Below are the code and all the weights of a small trained network. Each question names an input and a class and asks about switching units off, where a switched-off unit gives its printed mean instead of its output.

import numpy as np


def w(rows, s, z=0):
    codes = np.array(rows[::2]) - 128.0
    scale = np.full(codes.shape[1], s)
    scale[-1] = z or s
    return codes * scale


def f(y):
    return y / 2 * (1 + np.tanh(0.7978845608 * (y + 0.044715 * y**3)))


def log_softmax(a):
    a = a - a.max(-1, keepdims=True)
    return a - np.log(np.exp(a).sum(-1, keepdims=True))


def net(x, mask):
    res = np.array(x, float).reshape(1, 7) / 4 @ E
    y = f(res @ A[0][:, :-1].T + A[0][:, -1])
    res = res + np.where(mask, y, B[0][:, -1]) @ B[0][:, :-1]
    return log_softmax(res[-1] @ U[:, :-1].T + U[:, -1])


A, B = {}, {}
E = w([
[140,135,123,115,129,116,125,129,119],'x0',
[180,81,47,157,107,123,92,166,221],'x1',
[87,248,95,137,98,138,123,141,178],'x2',
[139,134,122,132,128,114,135,133,114],'x3',
[122,133,125,158,160,136,147,129,148],'x4',
[238,144,155,170,107,177,84,86,102],'x5',
[123,123,127,105,113,131,103,125,116],'x6',
],0.015)
A[0] = w([
[138,228,104,186,88,80,83,192,123,104],'neuron 1',
[108,128,162,160,130,130,171,96,144,86],'neuron 2',
[192,111,94,169,102,83,97,155,216,53],'neuron 3',
[149,161,138,198,128,178,114,140,71,157],'neuron 4',
[100,236,151,133,93,164,120,150,128,76],'neuron 5',
[181,57,114,69,170,64,133,112,109,110],'neuron 6',
[162,129,159,180,94,121,155,43,177,198],'neuron 7',
[143,92,97,136,184,129,108,153,88,66],'neuron 8',
[175,73,35,172,102,87,72,132,211,42],'neuron 9',
[212,174,140,163,112,209,81,50,131,128],'neuron 10',
[236,178,180,173,89,166,81,147,133,122],'neuron 11',
[153,2,136,149,160,84,106,73,125,111],'neuron 12',
[131,117,109,122,81,141,100,77,127,137],'neuron 13',
[121,199,57,129,84,124,113,110,171,90],'neuron 14',
[119,195,102,108,92,109,106,101,194,91],'neuron 15',
[38,110,102,71,116,61,175,215,166,217],'neuron 16',
[113,189,235,122,178,94,162,38,97,3],'neuron 17',
],0.0099,0.0021)
B[0] = w([
[190,91,161,167,178,157,120,187,123,193],'neuron 1',
[164,166,158,65,108,128,159,136,142,143],'neuron 2',
[123,183,170,111,76,91,40,137,68,215],'neuron 3',
[83,161,109,87,153,83,148,97,127,175],'neuron 4',
[208,47,165,204,84,174,145,139,84,201],'neuron 5',
[150,92,123,178,127,186,118,184,154,193],'neuron 6',
[165,90,108,83,131,138,154,104,144,165],'neuron 7',
[182,120,166,127,171,168,150,119,111,153],'neuron 8',
[165,219,199,85,25,35,2,18,75,243],'neuron 9',
[67,133,62,82,211,102,175,117,161,222],'neuron 10',
[49,78,12,59,155,60,185,199,158,214],'neuron 11',
[191,46,161,161,190,221,142,174,180,212],'neuron 12',
[129,136,72,121,103,159,151,155,99,145],'neuron 13',
[156,64,166,204,154,216,169,169,100,197],'neuron 14',
[144,29,171,167,123,134,182,171,133,188],'neuron 15',
[65,152,48,70,230,56,172,102,195,250],'neuron 16',
[107,203,174,90,7,153,62,92,78,225],'neuron 17',
],0.0084,0.016)
U = w([
[108,162,2,68,168,77,210,157,174,110],'0',
[144,229,246,104,27,119,85,99,70,253],'1',
[192,72,216,232,131,212,180,231,141,8],'2',
],0.0093,0.0014)

Each question gives the input, the list of numbers given to net, and the class t.
The units are the neurons (one row each of A and B). Each row of codes is followed by its name. A weight is (code - 128) times the scale printed after its matrix; where a second scale follows, it is the last column's (A, B and U).
mask holds one flag per neuron, in row order. A switched-off neuron (its flag False) gives its mean, the last column of its row in B, instead of its output. The means were averaged over made-up inputs and are rounded, as every weight is.
A unit's drop is (log p(t) with every unit on - log p(t) with that unit switched off) / (log p(t) with every unit on - log p(t) with every unit switched off).
The circuit of an input: a set's keep is (log p(t) with only the set's units on - log p(t) with every unit switched off) / (log p(t) with every unit on - log p(t) with every unit switched off). Starting from the 12 units with the biggest drops (on a tie, the unit counted first), units are removed one at a time, each time the one whose removal leaves the highest keep (on an exact tie, the one counted first), for as long as the keep stays at least 0.8.
units of the circuit, in order: the units of the circuit, biggest drop first
top k neurons: the k neurons with the biggest drops, biggest first
drop when u is switched off: that unit's drop, to one decimal
input [-6,8,-1,6,4,-7,-7], class 1: units of the circuit, in order : [neuron 9]
input [8,6,7,1,1,-4,0], class 2: top 4 neurons : [neuron 14; neuron 15; neuron 1; neuron 17]
input [3,5,7,-1,-6,-6,-5], class 2: top 2 neurons : [neuron 14; neuron 15]
input [6,-7,2,2,-3,7,-3], class 0: top 3 neurons : [neuron 11; neuron 10; neuron 9]
input [0,2,1,5,-7,3,-4], class 0: top 2 neurons : [neuron 11; neuron 17]
input [4,8,-3,-4,-1,-6,-6], class 1: top 2 neurons : [neuron 9; neuron 3]
input [3,0,-4,1,1,-3,-2], class 2: top 3 neurons : [neuron 11; neuron 10; neuron 12]
input [5,-7,-7,4,2,-6,-6], class 1: top 3 neurons : [neuron 17; neuron 11; neuron 10]
input [-3,-6,7,-5,0,2,1], class 2: top 2 neurons : [neuron 9; neuron 5]
input [8,8,5,5,5,-6,4], class 1: top 2 neurons : [neuron 9; neuron 3]
input [-8,6,8,-1,-2,6,8], class 2: top 2 neurons : [neuron 14; neuron 1]
input [-6,4,6,-6,-8,-1,-8], class 2: top 2 neurons : [neuron 14; neuron 15]
input [-5,-5,4,6,6,-2,-4], class 1: drop when neuron 12 is switched off : 0.1
input [5,-5,2,4,-7,6,-3], class 0: drop when neuron 10 is switched off : 0.2
input [-3,5,-3,-3,-6,5,2], class 0: drop when neuron 17 is switched off : 0.8
